Here is a tiny trained network, its code and every weight. The questions are about switching its units off for an input and a class, where a switched-off unit gives its printed mean instead of its output.

import numpy as np


def w(rows, s, z=0):
    codes = np.array(rows[::2]) - 128.0
    scale = np.full(codes.shape[1], s)
    scale[-1] = z or s
    return codes * scale


def f(y):
    return y / 2 * (1 + np.tanh(0.7978845608 * (y + 0.044715 * y**3)))


def log_softmax(a):
    a = a - a.max(-1, keepdims=True)
    return a - np.log(np.exp(a).sum(-1, keepdims=True))


def net(x, mask):
    res = np.array(x, float).reshape(1, 6) / 4 @ E
    y = f(res @ A[0][:, :-1].T + A[0][:, -1])
    res = res + np.where(mask, y, B[0][:, -1]) @ B[0][:, :-1]
    return log_softmax(res[-1] @ U[:, :-1].T + U[:, -1])


A, B = {}, {}
E = w([
[103,31,93,39,252,135],'x0',
[138,88,116,225,100,225],'x1',
[1,180,94,192,212,124],'x2',
[143,145,56,68,130,65],'x3',
[201,209,69,168,176,204],'x4',
[155,58,30,171,105,34],'x5',
],0.0086)
A[0] = w([
[203,63,110,101,112,237,234],'N1',
[71,138,147,104,238,39,200],'N2',
[8,176,107,255,149,216,150],'N3',
[175,114,76,87,92,54,213],'N4',
[176,18,171,157,85,124,174],'N5',
[128,178,119,208,87,31,253],'N6',
[211,196,122,152,176,234,147],'N7',
[30,254,242,122,110,88,172],'N8',
[136,169,181,62,67,192,187],'N9',
],0.0091,0.0055)
B[0] = w([
[76,225,186,108,228,1,224],'N1',
[151,2,59,64,183,252,218],'N2',
[77,80,144,250,158,184,253],'N3',
[162,87,20,113,82,50,214],'N4',
[62,158,190,105,70,24,202],'N5',
[186,122,95,190,9,164,230],'N6',
[142,225,109,149,239,158,223],'N7',
[203,54,227,148,96,237,235],'N8',
[185,185,235,53,181,119,201],'N9',
],0.0081,0.012)
U = w([
[56,103,127,254,122,204,137],'0',
[107,201,167,201,3,103,1],'1',
[254,168,31,183,38,80,94],'2',
[117,42,52,3,168,175,139],'3',
[217,151,199,79,66,183,48],'4',
[46,109,166,53,131,14,205],'5',
[161,249,121,145,229,157,216],'6',
],0.009,0.0033)

Each question gives the input, the list of numbers given to net, and the class t.
The units are the neurons (one row each of A and B). Each row of codes is followed by its name. A weight is (code - 128) times the scale printed after its matrix; where a second scale follows, it is the last column's (A, B and U).
mask holds one flag per neuron, in row order. A switched-off neuron (its flag False) gives its mean, the last column of its row in B, instead of its output. The means were averaged over made-up inputs and are rounded, as every weight is.
A unit's drop is (log p(t) with every unit on - log p(t) with that unit switched off) / (log p(t) with every unit on - log p(t) with every unit switched off).
The circuit of an input: a set's keep is (log p(t) with only the set's units on - log p(t) with every unit switched off) / (log p(t) with every unit on - log p(t) with every unit switched off). Starting from all 9 units, units are removed one at a time, each time the one whose removal leaves the highest keep (on an exact tie, the one counted first), for as long as the keep stays at least 0.8.
units of the circuit, in order: the units of the circuit, biggest drop first
most important unit: the unit with the biggest drop
top k neurons: the k neurons with the biggest drops, biggest first
drop when u is switched off: that unit's drop, to one decimal
input [-7,-2,3,6,4,-7], class 4: top neuron => [N8]
input [-1,0,6,7,4,4], class 2: top 2 neurons => [N6 N8]
input [8,4,0,7,3,-5], class 6: top 4 neurons => [N1 N7 N4 N8]
input [-4,-5,2,-3,6,2], class 0: units of the circuit, in order => [N1 N9]
input [4,-4,3,-3,5,-1], class 3: top 3 neurons => [N2 N1 N9]
input [8,6,7,-1,-8,4], class 3: top 2 neurons => [N2 N6]
input [8,7,1,0,-8,-4], class 5: units of the circuit, in order => [N5 N8]
input [2,8,-5,3,4,6], class 5: units of the circuit, in order => [N1 N5]
input [0,-4,-7,-6,8,5], class 6: top 2 neurons => [N1 N7]
input [3,6,6,8,7,1], class 0: top 3 neurons => [N3 N9 N1]
input [-6,8,-3,8,-3,-3], class 1: top 2 neurons => [N2 N8]
input [-7,6,-1,-5,4,-8], class 6: top 2 neurons => [N7 N9]
input [8,-3,4,-6,8,3], class 3: top 2 neurons => [N2 N9]
input [4,2,-8,7,6,2], class 5: most important unit => N1
input [-2,-8,-1,6,-2,-6], class 4: top 2 neurons => [N8 N9]
input [-2,-5,5,-5,5,-5], class 0: top 3 neurons => [N3 N8 N1]
input [5,1,3,-6,-7,5], class 3: top 2 neurons => [N2 N1]
input [-5,8,-7,-1,-3,6], class 1: top 2 neurons => [N5 N6]
input [-6,-6,8,-4,-8,-1], class 0: drop when N3 is switched off => 0.2
input [-4,5,0,3,-4,0], class 1: drop when N2 is switched off => 0.4
input [-2,0,-6,-2,3,-6], class 6: drop when N4 is switched off => 0.0
input [-6,1,7,-1,7,-2], class 0: drop when N3 is switched off => 0.4
input [-6,7,-3,-4,-8,6], class 1: most important unit => N5
